[[121 107 134 128]
 [133 106 130 128]
 [120 100 140 119]
 [132 110 124 126]]
=>
[[133 106 130]
 [120 100 140]]

[[116 138 133 132 127]
 [147 105 132 105 117]
 [122 135 129 144 123]
 [128 127 120 118 127]
 [130 134 130 124 134]]
=>
[[147 105 132]
 [122 135 129]]

[[120 115 128 121 148]
 [125 130 129 106 136]
 [115 122 125 118 113]]
=>
[[125 130 129]
 [115 122 125]]

[[106 128 149 128]
 [125 106 131 150]
 [143 144 110 115]
 [115 110 137 148]
 [135 150 119 108]]
=>
[[125 106 131]
 [143 144 110]]

[[121 153 110 134]
 [133 126 119 140]
 [141 115 113 106]]
=>
[[133 126 119]
 [141 115 113]]

[[112 126 143 131 143]
 [115 114 126 128 140]
 [126 121 109 119 149]]
=>
[[115 114 126]
 [126 121 109]]
---
[[120 147 108]
 [120 150 109]
 [138 148 103]]
=>
[[120 150 109]
 [138 148 103]]

[[108 100 113 112 149]
 [116 103 100 122 114]
 [145 155 152 140 132]]
=>
[[116 103 100]
 [145 155 152]]

[[157 157 124 129]
 [129 130 154 128]
 [129 130 154 128]]
=>
[[129 130 154]
 [129 130 154]]

[[148 116 107 105]
 [107 104 114 112]
 [148 144 147 107]]
=>
[[107 104 114]
 [148 144 147]]

[[136 118 127 116 132]
 [131 117 127 100 132]
 [129 119 127 125 132]]
=>
[[131 117 127]
 [129 119 127]]

[[128 128 127]
 [129 135 123]
 [ 98 112 133]
 [128 128 127]]
=>
[[129 135 123]
 [ 98 112 133]]
---
[[111 125 147]
 [145 133 138]
 [146 101 133]
 [105 131 101]
 [141 122 126]
 [146 129 129]
 [154 115 127]
 [129 117 154]
 [156 115 118]
 [120 134 119]
 [143 139 142]]
=>
[[145 133 138]
 [105 131 101]
 [146 129 129]
 [129 117 154]
 [120 134 119]]

[[116 115 124 142 125 142 126]
 [112 150 128 153 126 153 118]
 [148 148 131 127 142 127 131]
 [132 141 115 144 127 144 113]]
=>
[[112 150 128 153 126 153 118]
 [132 141 115 144 127 144 113]]

[[112 154 152 126]
 [148 131 117 109]]
=>
[[148 131 117 109]]

[[105 113 115 152 130 123 107 124 143 144 121 144]
 [111 114 114 147 135 119 111 120 142 139 117 139]
 [135 112 114 121 114 142 141 143 144 139 141 119]]
=>
[[111 114 114 147 135 119 111 120 142 139 117 139]]

[[123 112 149]
 [107 144 134]
 [146 108 130]
 [118 116 150]
 [126 110 148]
 [148 111 125]]
=>
[[107 144 134]
 [118 116 150]
 [148 111 125]]

[[127 137 118 128 141 141 123 148 128]
 [124 140 115 124 127 127 136 151 124]
 [150 113 125 150 149 149 115 139 151]
 [111 154 138 111 114 114 149 126 110]
 [136 128 151 136 137 137 126 110 136]
 [149 114 150 149 144 144 120 111 150]
 [142 122 120 142 147 147 117 145 142]
 [111 154 125 111 122 122 141 139 110]
 [111 154 138 111 152 153 110 125 110]]
=>
[[124 140 115 124 127 127 136 151 124]
 [111 154 138 111 114 114 149 126 110]
 [149 114 150 149 144 144 120 111 150]
 [111 154 125 111 122 122 141 139 110]]

[[126 104 125 128 139 124 151]
 [123 132 127 157 140 123 119]
 [101 125 101 128 116 101 123]
 [129 156 129 129 116 131 104]]
=>
[[123 132 127 157 140 123 119]
 [129 156 129 129 116 131 104]]
---
[[128 121 134 104]
 [128 121 134 105]]
=>
[[128 121]
 [128 121]]

[[107 105 106 106]
 [107 127 127 127]]
=>
[[107 105]
 [107 127]]

[[127 157 115]
 [111 144 112]
 [130 131 122]
 [113 147 135]
 [124 137 129]]
=>
[[127 157]
 [111 144]]

[[123 122 142 100]
 [133 136 135 105]
 [123 127 138 103]
 [130 125 136 111]]
=>
[[123 122]
 [133 136]]

[[126 156]
 [ 98 126]
 [130 131]
 [129 130]]
=>
[[126 156]
 [ 98 126]]

[[105 133 136 120]
 [122 125 126 145]]
=>
[[105 133]
 [122 125]]

[[109 146  98 142]
 [136 119 108 117]
 [107 150 154 151]
 [137 118  99 115]
 [137 119 153 123]]
=>
[[109 146]
 [136 119]]
